[[ 21  16   0   7 -43  -7]
 [ 28 -50  23 -48 -44  25]
 [-35  15  29  -3   4  17]
 [-26   2 -16 -11  23 -38]
 [-26  24 -45 -11  15 -49]
 [-14   5  19  -5  21 -46]
 [  2 -11 -34  14 -47  21]] | 21

[[3348 3469 3425 3171 3313 8261 3180 3169 3340 8243 3179 3317 3829 3192]
 [4170 7747 8018 3915 4115 9302 3965 3889 4156 9174 3894 9422 6623 3929]
 [3967 8113 8331 3762 3921 9180 3800 3735 3954 9042 3746 9386 7227 3770]
 [9154 9571 9531 9406 9203 4016 9385 9412 9165 4047 9395 9111 9560 9375]
 [8871 3235 3318 8623 8835 8936 8640 8638 8867 9024 8648 3957 3005 8673]
 [3730 8553 8680 3564 3691 8954 3589 3541 3719 8810 3553 9257 8076 3568]
 [9339 7417 7740 8928 9274 9903 9020 8898 9326 9965 8899 9557 6104 8973]
 [9413 4318 4543 9153 9374 9588 9189 9155 9408 9568 9156 6230 3706 9196]
 [8911 3295 3379 8671 8876 8964 8687 8686 8906 9041 8692 4043 3060 8719]
 [9322 8987 9054 9488 9355 4356 9480 9495 9330 4345 9479 9257 8557 9470]] | 3348

[[118 129 109 160 145 206 193 150 156 186 190 148 138 161]
 [170 155 165 180 200 151 153 131 158 179 153 199 148 170]
 [145 127 142 163 157 187 177 153 161 179 156 147 145 160]
 [171 105 141 203 192 159  99 173 167 150  86 177 203 180]
 [207 186 210 141 104 128 203 156 148 121 218 184 147 150]
 [222 229 231 145 186 113 141 176 163 144 160 188 182 161]
 [219 163 181 184 173 158 116 171 146 125 128 167 189 169]
 [151  99 124 187 169 171 137 156 155 161 122 162 174 172]
 [147 110 107 176 155 195 184 165 142 150 168 145 150 173]
 [151 219 197 153 155 150 217 193 136 182 194 182 183 164]
 [ 72  31  47 191 138 237 192 124 140 192 150 134 135 165]] | 118

[[347 358 228 516 903 957]
 [341 493 212 504 887 942]
 [484 626 873 327 824 141]
 [654 392 923 579 327 921]
 [340 661 204 493 851 913]
 [186 130 778 298 869 844]
 [414 264 898 332 428 880]
 [627 386 920 549 318 913]
 [449 473 873 308 867 154]] | 347

[[182  72 125 214 107 109 137 140 134 129 106 132 119 199]
 [167  86 130 190 132  98 150 131 172 123  96 158 162 173]
 [157 105 147 183 151 112 149 135 180 131  99 175 174 174]
 [161 168  95  88 120 132 192 145 154 132 197  98 155  67]
 [ 58 203 211  90 219 180  97 129 157 158 115 211 178 131]
 [163 167  94  89 120 131 194 146 157 131 197  99 157  67]
 [161 168  95  89 120 132 192 146 155 132 197  98 155  67]
 [ 58 203 214  93 223 181  97 130 161 159 113 215 181 134]
 [161 168  95  88 120 132 192 146 155 132 197  98 155  67]
 [180  74 124 210 109 107 139 139 138 129 106 134 123 194]
 [ 58 204 213  90 221 181  97 129 159 159 115 213 180 131]] | 182

[[-24  -3   0 -18 -11 -14 -15   2   4  13   1   1]
 [-32 -14  31 -43 -21   6  -6 -17  27  -9   3   0]
 [ 12   9 -27  23  11 -14  -5  18 -22  15  -9   0]
 [-48 -10  15 -47 -22 -16 -24 -12  20  17   4   3]
 [  1  -5  11  -6  -4  10   5  -6   7 -14   2   0]
 [-10  -7  13 -14 -10   5   1 -13  10 -10   4   4]
 [ 10 -11  31 -10  -6  31  21 -20  18 -40   5  -6]
 [-49  -6   4 -40 -24 -26 -30  -1  11  28  -3  12]] | -24

[[36 42 42 42 39 71 43 31 54]
 [60 77 21 71 65  9 52 58 26]
 [43 44 48 48 45 64 53 14 50]
 [39 43 44 45 42 68 47 24 52]
 [60 77 21 70 65  9 52 58 26]] | 36

[[ 73 149 152 150 128  50 155 134 125 208 173 116 101 142]
 [ 62 137 125 112 109  85 185  72 157  84 173  99 183 104]
 [144 145 131 101 120 109 145  92 121  71 139  74 183 136]
 [ 88 152 145 190 126  37  77 124 137 127 111 146 157 105]
 [ 95 182 156 154 106 201 137 133 139 122 108 122 143 172]
 [169 120  64  56 149 136 156  86 168 151 119 100 104 101]
 [118 137 132 131  97  37 159 117 143 163 132 159 188 110]
 [112 179 159 156 122  72 188 110 172 120  70 155  83  89]
 [139 118  64 121 106 150 123 110 157 128 129  88 146 150]
 [112 136  88 148 122 111 163 134 170 147 115 160  97 139]
 [ 70 185 139 141 120 104 161 136 183 105  73 117 100 113]
 [133 138  96 136 186  86 132 153 129  72  90 157 201 153]] | 73
